Below are the code and all the weights of a small trained network. Each question names an input and a target symbol and asks about switching units off, where a switched-off unit gives its printed mean instead of its output.

import numpy as np


def w(rows, s, z=0):
    codes = np.array(rows[::2]) - 128.0
    scale = np.full(codes.shape[1], s)
    scale[-1] = z or s
    return codes * scale


def f(y):
    return y / 2 * (1 + np.tanh(0.7978845608 * (y + 0.044715 * y**3)))


def softmax(a):
    e = np.exp(a - a.max(-1, keepdims=True))
    return e / e.sum(-1, keepdims=True)


def log_softmax(a):
    a = a - a.max(-1, keepdims=True)
    return a - np.log(np.exp(a).sum(-1, keepdims=True))


def net(x, mask):
    ids = ['γδεζηθξτψ'.index(c) for c in x.split()]
    T = len(ids)
    res = E[ids] + P[:T]
    u = 0
    for l in range(2):
        r = res
        for j in range(3):
            rows = slice(2 * j, 2 * j + 2)
            q, k, v = (r @ M[l][rows].T for M in (Q, K, V))
            z = softmax(np.where(np.tri(T) > 0, q @ k.T / 2**0.5, -1e9)) @ v
            o = O[l][rows]
            res = res + np.where(mask[u + j], z, o[:, -1]) @ o[:, :-1]
        u += 3
        y = f(res @ A[l][:, :-1].T + A[l][:, -1])
        res = res + np.where(mask[u : u + 4], y, B[l][:, -1]) @ B[l][:, :-1]
        u += 4
    return log_softmax(res[-1] @ U[:, :-1].T + U[:, -1])


Q, K, V, O, A, B = {}, {}, {}, {}, {}, {}
E = w([
[99,254,128,139],'γ',
[177,162,146,133],'δ',
[113,96,103,62],'ε',
[152,158,159,131],'ζ',
[122,102,94,64],'η',
[180,127,100,76],'θ',
[101,109,120,90],'ξ',
[42,165,133,119],'τ',
[135,122,121,90],'ψ',
],0.019)
P = w([
[120,198,145,87],'0',
[150,111,142,172],'1',
[103,145,65,176],'2',
[113,112,171,71],'3',
[120,233,93,125],'4',
[163,88,175,182],'5',
[70,119,32,200],'6',
[108,107,185,48],'7',
[145,243,90,116],'8',
[131,81,174,137],'9',
[74,166,32,255],'10',
[123,81,180,111],'11',
],0.017)
Q[0] = w([
[30,165,153,121],'0.h0',
[134,7,169,153],'0.h0',
[153,188,62,70],'0.h1',
[92,124,87,123],'0.h1',
[155,128,133,103],'0.h2',
[153,182,63,162],'0.h2',
],0.012)
K[0] = w([
[105,183,135,169],'0.h0',
[254,114,59,79],'0.h0',
[239,39,100,70],'0.h1',
[147,156,167,109],'0.h1',
[81,71,204,146],'0.h2',
[119,130,52,225],'0.h2',
],0.0073)
V[0] = w([
[239,111,105,123],'0.h0',
[141,139,208,198],'0.h0',
[33,162,149,178],'0.h1',
[46,187,122,150],'0.h1',
[65,172,253,86],'0.h2',
[141,101,156,58],'0.h2',
],0.0054)
O[0] = w([
[173,68,180,202,3],'0.h0',
[58,232,88,70,70],'0.h0',
[221,201,114,182,116],'0.h1',
[79,73,187,164,197],'0.h1',
[190,3,181,94,215],'0.h2',
[88,209,207,124,123],'0.h2',
],0.0054,0.0021)
A[0] = w([
[153,105,165,84,57],'0.n0',
[176,167,51,189,3],'0.n1',
[94,134,106,138,44],'0.n2',
[69,115,250,148,167],'0.n3',
],0.014,0.003)
B[0] = w([
[234,95,131,105,194],'0.n0',
[86,18,97,64,225],'0.n1',
[244,1,142,94,153],'0.n2',
[58,92,243,159,254],'0.n3',
],0.008,0.0072)
Q[1] = w([
[169,248,203,10],'1.h0',
[117,117,42,163],'1.h0',
[82,68,88,128],'1.h1',
[86,85,148,113],'1.h1',
[96,129,183,147],'1.h2',
[131,218,106,101],'1.h2',
],0.011)
K[1] = w([
[154,109,103,255],'1.h0',
[165,162,209,102],'1.h0',
[148,146,182,49],'1.h1',
[148,99,240,99],'1.h1',
[17,163,76,89],'1.h2',
[156,143,128,239],'1.h2',
],0.0096)
V[1] = w([
[2,98,175,34],'1.h0',
[36,185,110,206],'1.h0',
[148,156,242,148],'1.h1',
[64,137,105,178],'1.h1',
[92,138,194,150],'1.h2',
[41,174,45,80],'1.h2',
],0.0099)
O[1] = w([
[66,166,161,24,218],'1.h0',
[8,69,160,189,81],'1.h0',
[120,160,195,203,255],'1.h1',
[114,115,166,53,78],'1.h1',
[70,153,165,121,143],'1.h2',
[113,126,105,41,119],'1.h2',
],0.013,0.014)
A[1] = w([
[202,24,202,171,122],'1.n0',
[190,157,254,122,94],'1.n1',
[55,118,144,126,2],'1.n2',
[85,195,93,69,100],'1.n3',
],0.0085,0.0089)
B[1] = w([
[205,122,135,91,184],'1.n0',
[110,109,70,163,255],'1.n1',
[199,105,6,71,153],'1.n2',
[157,102,133,89,170],'1.n3',
],0.014,0.019)
U = w([
[100,139,249,59,180],'γ',
[153,117,45,133,8],'δ',
[157,160,141,71,38],'ε',
[142,95,140,159,249],'ζ',
[137,169,128,105,145],'η',
[187,86,135,79,95],'θ',
[114,93,109,77,53],'ξ',
[83,56,111,116,253],'τ',
[91,178,161,133,167],'ψ',
],0.011,0.0065)

Each question gives the input, a string of symbols that net reads in full, and the target symbol t.
The units are the heads (2 rows each of Q, K, V and O) and the neurons (one row each of A and B). Each row of codes is followed by its name. A weight is (code - 128) times the scale printed after its matrix; where a second scale follows, it is the last column's (O, A, B and U).
mask holds one flag per unit, layer by layer, with each layer's heads first. A switched-off unit (its flag False) gives its mean, the last column of its rows in O or B, instead of its output. The means were averaged over made-up inputs and are rounded, as every weight is.
A unit's drop is (log p(t) with every unit on - log p(t) with that unit switched off) / (log p(t) with every unit on - log p(t) with every unit switched off).
The circuit of an input: a set's keep is (log p(t) with only the set's units on - log p(t) with every unit switched off) / (log p(t) with every unit on - log p(t) with every unit switched off). Starting from the 12 units with the biggest drops (on a tie, the unit counted first), units are removed one at a time, each time the one whose removal leaves the highest keep (on an exact tie, the one counted first), for as long as the keep stays at least 0.8.
units of the circuit, in order: the units of the circuit, biggest drop first
top k neurons: the k neurons with the biggest drops, biggest first
k most important neurons of layer l: the k neurons of layer l with the biggest drops, biggest first
heads that matter: for each layer, one digit per head in row order, 1 if its drop is at least 0.15 and else 0, layers parted by /
input δ τ θ ζ ε ζ ψ, target ψ: top neuron => [0.n3]
input θ θ ζ δ, target ζ: heads that matter => 100 / 100
input ε ε γ, target ε: units of the circuit, in order => [1.h0 0.h2]
input τ δ ζ ψ ψ ζ η ξ θ, target ψ: units of the circuit, in order => [1.h2 1.n2 1.n0]
input ζ ε θ τ ξ ε ζ, target ξ: units of the circuit, in order => [1.n2 1.h0 0.n3]
input ζ ε δ ε τ ξ θ ψ η, target γ: heads that matter => 000 / 011
input δ ξ θ ζ ε ζ ζ, target ψ: 3 most important neurons of layer 0 => [0.n3 0.n1 0.n0]
input δ δ ζ η θ η δ, target θ: units of the circuit, in order => [1.h0 1.n3 1.h1]
input ε η γ γ γ τ δ ψ ε ε τ, target η: heads that matter => 001 / 111
input γ ζ τ ζ ζ ζ ζ ψ, target ζ: top 2 neurons => [1.n1 0.n3]
input ε θ δ τ γ, target δ: heads that matter => 100 / 111
input ξ δ δ ξ δ ζ δ η η ζ ε, target θ: units of the circuit, in order => [1.h0 1.n3]
input ξ θ θ ζ ζ ζ θ ε ζ γ θ ε, target θ: units of the circuit, in order => [1.n0 0.n0 0.h0]
input δ δ θ ζ η θ ε, target ψ: top neuron => [0.n3]
input θ γ ζ η ζ γ θ, target θ: heads that matter => 000 / 100
input ε θ δ ε η γ ζ ψ ε γ ζ, target η: 2 most important neurons of layer 0 => [0.n1 0.n0]
input ε η τ, target ε: units of the circuit, in order => [0.n3 1.h0]
input ζ θ ζ ζ ζ τ ζ, target ψ: top 2 neurons => [0.n1 0.n3]
input τ ξ ζ ζ ε γ δ, target ψ: top 2 neurons => [0.n1 0.n0]
input τ ζ θ γ ψ, target ψ: top 2 neurons => [1.n1 0.n0]
input γ θ ζ, target τ: units of the circuit, in order => [1.h0 0.n0]
input ε δ θ δ η γ, target γ: top 3 neurons => [1.n1 0.n0 1.n2]
input τ τ ψ θ θ ζ ψ, target δ: 2 most important neurons of layer 0 => [0.n0 0.n1]
input ξ ζ ε θ γ ζ ψ η θ ε ζ, target θ: top 2 neurons => [0.n0 1.n3]
input ε θ τ ε ψ ζ ζ δ, target ζ: units of the circuit, in order => [0.n3 1.h0]
input ψ η γ ζ γ θ γ, target ψ: 2 most important neurons of layer 0 => [0.n1 0.n3]
input ψ ε ε ψ ε ζ θ ε δ ζ ξ, target ε: heads that matter => 000 / 100
input ε ε ε η ψ ξ η, target θ: units of the circuit, in order => [1.h0 1.n3]
